Below are the code and all the weights of a small trained network. Each question names an input and a target symbol and asks about switching units off, where a switched-off unit gives its printed mean instead of its output.

import numpy as np


def w(rows, s, z=0):
    codes = np.array(rows[::2]) - 128.0
    scale = np.full(codes.shape[1], s)
    scale[-1] = z or s
    return codes * scale


def norm(h):
    return h / np.sqrt((h * h).mean(-1, keepdims=True) + 1e-5)


def f(y):
    return np.maximum(y, 0)


def softmax(a):
    e = np.exp(a - a.max(-1, keepdims=True))
    return e / e.sum(-1, keepdims=True)


def log_softmax(a):
    a = a - a.max(-1, keepdims=True)
    return a - np.log(np.exp(a).sum(-1, keepdims=True))


def net(x, mask):
    ids = ['βγδηλτ'.index(c) for c in x.split()]
    T = len(ids)
    res = E[ids] + P[:T]
    r = norm(res)
    for j in range(2):
        rows = slice(2 * j, 2 * j + 2)
        q, k, v = (r @ M[0][rows].T for M in (Q, K, V))
        z = softmax(np.where(np.tri(T) > 0, q @ k.T / 2**0.5, -1e9)) @ v
        o = O[0][rows]
        res = res + np.where(mask[j], z, o[:, -1]) @ o[:, :-1]
    y = f(norm(res) @ A[0][:, :-1].T + A[0][:, -1])
    res = res + np.where(mask[2:10], y, B[0][:, -1]) @ B[0][:, :-1]
    return log_softmax(norm(res)[-1] @ U[:, :-1].T + U[:, -1])


Q, K, V, O, A, B = {}, {}, {}, {}, {}, {}
E = w([
[97,5,179,142,104],'β',
[89,94,147,89,164],'γ',
[51,155,221,104,146],'δ',
[170,127,61,143,155],'η',
[106,121,155,223,117],'λ',
[151,136,163,101,62],'τ',
],0.021)
P = w([
[96,53,178,2,180],'0',
[117,72,170,46,163],'1',
[118,102,141,68,145],'2',
[132,119,104,92,140],'3',
[117,145,83,105,113],'4',
[131,172,39,143,106],'5',
[150,166,31,181,66],'6',
[153,195,27,210,37],'7',
],0.0069)
Q[0] = w([
[158,166,132,151,79],'h1',
[9,70,238,93,219],'h1',
[82,247,140,195,108],'h2',
[83,99,221,201,29],'h2',
],0.013)
K[0] = w([
[141,176,97,121,115],'h1',
[91,8,158,46,236],'h1',
[141,118,87,169,76],'h2',
[142,54,161,114,24],'h2',
],0.012)
V[0] = w([
[165,115,113,39,87],'h1',
[88,81,94,216,233],'h1',
[138,251,97,142,167],'h2',
[140,149,126,89,81],'h2',
],0.011)
O[0] = w([
[139,225,114,163,180,174],'h1',
[57,130,76,154,48,184],'h1',
[118,115,235,105,202,3],'h2',
[156,254,108,207,133,105],'h2',
],0.011,0.0065)
A[0] = w([
[180,213,156,87,122,106],'n1',
[128,208,128,154,112,44],'n2',
[124,185,45,188,134,114],'n3',
[138,198,12,198,137,2],'n4',
[116,93,162,66,219,128],'n5',
[84,131,99,131,66,168],'n6',
[160,128,156,88,94,31],'n7',
[96,124,187,116,127,111],'n8',
],0.011,0.0043)
B[0] = w([
[128,194,123,248,206,152],'n1',
[193,118,107,203,171,141],'n2',
[124,90,122,100,145,250],'n3',
[133,102,200,30,189,254],'n4',
[116,189,150,242,47,147],'n5',
[206,101,95,168,117,234],'n6',
[153,109,161,88,133,128],'n7',
[43,168,144,81,133,135],'n8',
],0.011,0.0095)
U = w([
[159,137,170,120,79,27],'β',
[115,130,148,143,125,4],'γ',
[79,59,135,37,241,133],'δ',
[181,198,99,254,217,143],'η',
[5,161,212,133,78,187],'λ',
[110,66,9,206,55,174],'τ',
],0.0059,0.0038)

Each question gives the input, a string of symbols that net reads in full, and the target symbol t.
The units are the heads (2 rows each of Q, K, V and O) and the neurons (one row each of A and B). Each row of codes is followed by its name. A weight is (code - 128) times the scale printed after its matrix; where a second scale follows, it is the last column's (O, A, B and U).
mask holds one flag per unit, heads first, then neurons. A switched-off unit (its flag False) gives its mean, the last column of its rows in O or B, instead of its output. The means were averaged over made-up inputs and are rounded, as every weight is.
A unit's drop is (log p(t) with every unit on - log p(t) with that unit switched off) / (log p(t) with every unit on - log p(t) with every unit switched off).
The circuit of an input: a set's keep is (log p(t) with only the set's units on - log p(t) with every unit switched off) / (log p(t) with every unit on - log p(t) with every unit switched off). Starting from all 10 units, units are removed one at a time, each time the one whose removal leaves the highest keep (on an exact tie, the one counted first), for as long as the keep stays at least 0.8.
circuit, biggest first: the units of the circuit, biggest drop first
k most important neurons: the k neurons with the biggest drops, biggest first
heads that matter: for each layer, one digit per head in row order, 1 if its drop is at least 0.15 and else 0, layers parted by /
drop of u: that unit's drop, to one decimal
input η δ δ β δ, target τ: heads that matter => 01
input η τ δ, target η: circuit, biggest first => (h2; n2)
input γ δ τ η η, target η: most important neuron => (n5)
input η β β β τ δ, target η: circuit, biggest first => (n2; h2)
input β β η τ, target η: circuit, biggest first => (h1; n1)
input λ η η δ η η η η, target δ: circuit, biggest first => (h2; n4)
input τ η β η η η δ, target τ: heads that matter => 00
input η η η δ β η, target δ: heads that matter => 01
input λ η τ η, target η: heads that matter => 10
input λ η β, target τ: heads that matter => 01
input τ λ γ, target τ: heads that matter => 00
input η η η γ, target τ: drop of h2 => 0.1
input λ η β δ η η τ, target η: drop of h1 => 0.3
